Below are the code and all the weights of a small trained network. Each question names an input and a class and asks about switching units off, where a switched-off unit gives its printed mean instead of its output.

import numpy as np


def w(rows, s, z=0):
    codes = np.array(rows[::2]) - 128.0
    scale = np.full(codes.shape[1], s)
    scale[-1] = z or s
    return codes * scale


def f(y):
    return np.maximum(y, 0)


def log_softmax(a):
    a = a - a.max(-1, keepdims=True)
    return a - np.log(np.exp(a).sum(-1, keepdims=True))


def net(x, mask):
    res = np.array(x, float).reshape(1, 3) / 4 @ E
    y = f(res @ A[0][:, :-1].T + A[0][:, -1])
    res = res + np.where(mask, y, B[0][:, -1]) @ B[0][:, :-1]
    return log_softmax(res[-1] @ U[:, :-1].T + U[:, -1])


A, B = {}, {}
E = w([
[117,85,168,94,79,178,143,90,159,138],'x0',
[81,135,210,127,255,160,152,85,70,167],'x1',
[73,20,173,193,184,117,172,195,145,181],'x2',
],0.015)
A[0] = w([
[131,196,118,100,120,135,125,88,131,128,81],'neuron 1',
[128,146,119,133,108,119,128,139,128,110,100],'neuron 2',
[118,46,145,135,129,126,133,150,132,135,118],'neuron 3',
[137,230,86,138,165,99,127,155,118,125,221],'neuron 4',
[108,116,129,133,165,129,139,112,143,139,252],'neuron 5',
[135,238,121,115,165,125,125,88,110,121,48],'neuron 6',
[127,140,135,121,154,141,122,109,116,134,51],'neuron 7',
[123,110,162,98,96,155,123,54,128,124,121],'neuron 8',
[125,162,79,141,121,99,123,164,132,125,213],'neuron 9',
[118,96,139,161,249,107,130,189,123,140,182],'neuron 10',
[128,170,145,104,117,144,124,67,124,127,189],'neuron 11',
[112,13,196,138,198,150,137,132,128,143,99],'neuron 12',
],0.021,0.0039)
B[0] = w([
[106,101,130,179,73,143,147,79,100,104,176],'neuron 1',
[135,113,104,117,101,116,113,142,87,149,146],'neuron 2',
[100,60,130,124,99,157,71,102,186,123,188],'neuron 3',
[130,118,12,117,131,73,98,75,132,127,179],'neuron 4',
[169,127,191,124,117,88,86,149,111,116,172],'neuron 5',
[84,54,156,107,186,118,59,143,192,135,187],'neuron 6',
[133,152,132,123,98,139,173,173,82,132,150],'neuron 7',
[129,156,119,115,155,112,219,181,179,152,174],'neuron 8',
[149,180,118,116,142,119,98,189,89,146,164],'neuron 9',
[57,110,126,211,214,139,104,81,103,67,246],'neuron 10',
[120,132,189,140,124,179,144,37,123,115,176],'neuron 11',
[135,96,119,130,181,79,6,68,52,110,254],'neuron 12',
],0.024,0.04)
U = w([
[133,108,100,132,48,146,121,143,150,124,121],'0',
[194,173,71,110,112,87,102,247,105,159,153],'1',
[134,138,179,131,133,168,202,153,149,121,122],'2',
[196,201,134,139,59,152,187,177,94,131,27],'3',
[97,92,110,157,144,110,83,95,97,80,168],'4',
[122,111,137,172,149,138,94,210,109,102,44],'5',
[178,169,90,134,81,103,108,154,67,118,2],'6',
[137,108,190,117,169,137,131,160,112,113,134],'7',
],0.012,0.0046)

Each question gives the input, the list of numbers given to net, and the class t.
The units are the neurons (one row each of A and B). Each row of codes is followed by its name. A weight is (code - 128) times the scale printed after its matrix; where a second scale follows, it is the last column's (A, B and U).
mask holds one flag per neuron, in row order. A switched-off neuron (its flag False) gives its mean, the last column of its row in B, instead of its output. The means were averaged over made-up inputs and are rounded, as every weight is.
A unit's drop is (log p(t) with every unit on - log p(t) with that unit switched off) / (log p(t) with every unit on - log p(t) with every unit switched off).
The circuit of an input: a set's keep is (log p(t) with only the set's units on - log p(t) with every unit switched off) / (log p(t) with every unit on - log p(t) with every unit switched off). Starting from all 12 units, units are removed one at a time, each time the one whose removal leaves the highest keep (on an exact tie, the one counted first), for as long as the keep stays at least 0.8.
units of the circuit, in order: the units of the circuit, biggest drop first
unit that matters most: the unit with the biggest drop
k most important neurons: the k neurons with the biggest drops, biggest first
drop when u is switched off: that unit's drop, to one decimal
input [-2,-3,-2], class 1: units of the circuit, in order : (neuron 10; neuron 12)
input [2,-8,-6], class 6: unit that matters most : neuron 10
input [3,2,-6], class 2: 2 most important neurons : (neuron 12; neuron 10)
input [2,0,-3], class 2: units of the circuit, in order : (neuron 12; neuron 10)
input [-6,-2,-1], class 1: 3 most important neurons : (neuron 10; neuron 12; neuron 9)
input [5,2,-7], class 2: units of the circuit, in order : (neuron 12; neuron 8)
input [3,-7,2], class 1: 2 most important neurons : (neuron 10; neuron 12)
input [4,4,-6], class 2: units of the circuit, in order : (neuron 12; neuron 8)
input [6,-5,-1], class 3: drop when neuron 10 is switched off : 0.2
input [5,-7,-6], class 3: drop when neuron 12 is switched off : 0.2
input [6,-7,-8], class 0: drop when neuron 10 is switched off : 0.3
input [-4,-3,1], class 1: drop when neuron 8 is switched off : 0.0
